Below is a small trained network, with its code and all its weights. Each question gives an input and a class and asks what happens when units are switched off, that is, made to give their printed mean instead of their output.

import numpy as np


def w(rows, s, z=0):
    codes = np.array(rows[::2]) - 128.0
    scale = np.full(codes.shape[1], s)
    scale[-1] = z or s
    return codes * scale


def norm(h):
    return h / np.sqrt((h * h).mean(-1, keepdims=True) + 1e-5)


def f(y):
    return y / 2 * (1 + np.tanh(0.7978845608 * (y + 0.044715 * y**3)))


def log_softmax(a):
    a = a - a.max(-1, keepdims=True)
    return a - np.log(np.exp(a).sum(-1, keepdims=True))


def net(x, mask):
    res = np.array(x, float).reshape(1, 5) / 4 @ E
    u = 0
    for l in range(3):
        y = f(norm(res) @ A[l][:, :-1].T + A[l][:, -1])
        res = res + np.where(mask[u : u + 13], y, B[l][:, -1]) @ B[l][:, :-1]
        u += 13
    return log_softmax(norm(res)[-1] @ U[:, :-1].T + U[:, -1])


A, B = {}, {}
E = w([
[129,128,131,126,131],'x0',
[114,78,54,106,215],'x1',
[226,178,81,117,125],'x2',
[154,90,155,2,109],'x3',
[57,201,79,80,101],'x4',
],0.006)
A[0] = w([
[170,128,197,162,2,88],'L0N0',
[145,194,153,123,171,77],'L0N1',
[227,201,112,104,147,185],'L0N2',
[129,114,90,104,210,57],'L0N3',
[129,67,51,112,225,59],'L0N4',
[126,78,55,122,127,36],'L0N5',
[13,100,154,100,118,2],'L0N6',
[92,124,111,106,103,84],'L0N7',
[129,142,141,147,115,81],'L0N8',
[136,205,224,134,25,111],'L0N9',
[119,84,99,132,68,97],'L0N10',
[149,132,164,123,104,97],'L0N11',
[94,98,162,147,118,111],'L0N12',
],0.0053,0.0049)
B[0] = w([
[140,17,2,151,118,195],'L0N0',
[121,150,148,141,112,97],'L0N1',
[73,101,166,130,151,254],'L0N2',
[147,83,71,155,12,114],'L0N3',
[117,53,40,140,38,157],'L0N4',
[148,117,90,156,14,90],'L0N5',
[159,128,170,144,174,112],'L0N6',
[144,146,147,125,140,102],'L0N7',
[141,141,116,144,113,99],'L0N8',
[109,49,3,122,98,223],'L0N9',
[136,144,143,116,132,106],'L0N10',
[139,94,107,123,124,121],'L0N11',
[152,173,147,127,165,131],'L0N12',
],0.0054,0.0028)
A[1] = w([
[147,145,189,156,2,87],'L1N0',
[223,200,97,106,160,105],'L1N1',
[87,112,141,145,106,18],'L1N2',
[139,93,78,110,201,88],'L1N3',
[147,147,113,134,112,60],'L1N4',
[64,78,164,146,111,1],'L1N5',
[147,158,186,148,19,98],'L1N6',
[232,173,70,128,92,113],'L1N7',
[103,102,100,105,152,75],'L1N8',
[179,114,118,76,111,72],'L1N9',
[150,90,171,116,152,135],'L1N10',
[112,125,97,191,144,242],'L1N11',
[207,162,76,123,137,75],'L1N12',
],0.0087,0.0053)
B[1] = w([
[112,41,18,107,211,135],'L1N0',
[2,81,196,140,156,153],'L1N1',
[107,103,140,144,183,105],'L1N2',
[114,102,116,152,69,163],'L1N3',
[101,123,122,148,167,105],'L1N4',
[6,107,157,142,200,123],'L1N5',
[77,76,21,114,247,129],'L1N6',
[4,70,185,152,154,175],'L1N7',
[135,90,128,187,106,133],'L1N8',
[107,119,144,106,91,147],'L1N9',
[142,193,132,109,93,169],'L1N10',
[149,129,145,89,49,254],'L1N11',
[14,84,173,165,135,140],'L1N12',
],0.0068,0.005)
A[2] = w([
[149,201,71,250,122,81],'L2N0',
[84,128,193,105,30,177],'L2N1',
[136,73,54,134,207,45],'L2N2',
[73,59,192,123,211,94],'L2N3',
[26,98,230,155,158,35],'L2N4',
[95,150,91,254,142,157],'L2N5',
[182,138,59,130,49,188],'L2N6',
[77,232,33,69,169,115],'L2N7',
[136,200,117,219,133,104],'L2N8',
[233,96,192,183,186,48],'L2N9',
[133,56,10,144,143,3],'L2N10',
[217,42,155,155,211,255],'L2N11',
[189,226,198,123,137,119],'L2N12',
],0.0076,0.0025)
B[2] = w([
[149,91,115,2,133,147],'L2N0',
[182,84,111,171,199,253],'L2N1',
[95,115,66,148,37,125],'L2N2',
[127,198,65,147,194,179],'L2N3',
[129,126,118,142,243,199],'L2N4',
[150,112,111,13,147,171],'L2N5',
[123,94,177,176,188,215],'L2N6',
[136,147,213,249,81,175],'L2N7',
[169,93,186,28,128,131],'L2N8',
[67,204,182,160,99,155],'L2N9',
[85,47,117,171,86,175],'L2N10',
[45,219,131,147,74,205],'L2N11',
[139,43,110,161,116,138],'L2N12',
],0.0073,0.005)
U = w([
[135,103,156,142,137,249],'0',
[82,69,39,142,61,125],'1',
[66,153,134,120,239,109],'2',
[188,125,167,5,107,115],'3',
[109,222,193,189,58,119],'4',
[215,105,112,193,138,48],'5',
[203,223,32,130,101,40],'6',
],0.014)

Each question gives the input, the list of numbers given to net, and the class t.
The units are the neurons (one row each of A and B). Each row of codes is followed by its name. A weight is (code - 128) times the scale printed after its matrix; where a second scale follows, it is the last column's (A, B and U).
mask holds one flag per neuron, layer by layer. A switched-off neuron (its flag False) gives its mean, the last column of its row in B, instead of its output. The means were averaged over made-up inputs and are rounded, as every weight is.
A unit's drop is (log p(t) with every unit on - log p(t) with that unit switched off) / (log p(t) with every unit on - log p(t) with every unit switched off).
The circuit of an input: a set's keep is (log p(t) with only the set's units on - log p(t) with every unit switched off) / (log p(t) with every unit on - log p(t) with every unit switched off). Starting from the 12 units with the biggest drops (on a tie, the unit counted first), units are removed one at a time, each time the one whose removal leaves the highest keep (on an exact tie, the one counted first), for as long as the keep stays at least 0.8.
circuit, biggest first: the units of the circuit, biggest drop first
unit that matters most: the unit with the biggest drop
top k neurons: the k neurons with the biggest drops, biggest first
top k neurons in layer l: the k neurons of layer l with the biggest drops, biggest first
input [-5,-3,5,-8,8], class 3: circuit, biggest first -> L2N0, L2N8
input [-4,-1,6,2,-5], class 2: unit that matters most -> L1N1
input [-5,-4,-6,-5,-1], class 2: circuit, biggest first -> L1N5, L2N4
input [-3,-8,-2,5,6], class 1: top 2 neurons in layer 1 -> L1N0, L1N6
input [-7,-7,-8,8,-6], class 2: top 3 neurons -> L1N11, L1N5, L2N3
input [-2,6,2,-3,-8], class 4: top 2 neurons in layer 2 -> L2N11, L2N9
input [0,-8,-8,1,6], class 1: circuit, biggest first -> L1N0, L0N9
input [4,3,1,3,4], class 0: top 2 neurons -> L2N11, L2N6
input [-6,-4,2,6,5], class 0: circuit, biggest first -> L2N7, L1N11, L2N1
input [-5,-8,1,-7,8], class 1: circuit, biggest first -> L1N0, L2N0
input [-3,-3,-1,-6,5], class 3: circuit, biggest first -> L2N0, L2N8, L2N5
input [-4,-3,2,6,7], class 4: circuit, biggest first -> L2N7, L1N11
input [2,-3,3,2,0], class 5: top 3 neurons in layer 1 -> L1N0, L1N6, L1N1
input [-5,-1,-1,0,6], class 4: circuit, biggest first -> L2N7
input [-5,-2,1,4,-7], class 4: circuit, biggest first -> L2N11, L2N9
input [1,-1,7,7,-2], class 2: circuit, biggest first -> L1N1, L1N7, L2N3
input [-7,-5,8,-1,-7], class 2: top 2 neurons -> L1N7, L1N1
input [2,1,-2,-7,-7], class 3: top 4 neurons -> L2N0, L2N8, L2N5, L2N7
input [-6,-3,-7,-8,-7], class 3: top 3 neurons in layer 1 -> L1N7, L1N1, L1N12
input [2,7,-4,-8,5], class 3: top 2 neurons -> L2N0, L2N5
input [-4,-1,1,-6,-7], class 4: unit that matters most -> L2N9
input [7,3,0,-6,8], class 4: top 2 neurons -> L2N7, L1N11
input [-4,-6,-4,-7,-4], class 3: top 3 neurons in layer 2 -> L2N5, L2N0, L2N8
input [1,3,-7,4,-1], class 2: top 2 neurons in layer 1 -> L1N11, L1N5
input [-6,-2,-6,7,-4], class 3: top 2 neurons -> L1N7, L1N10
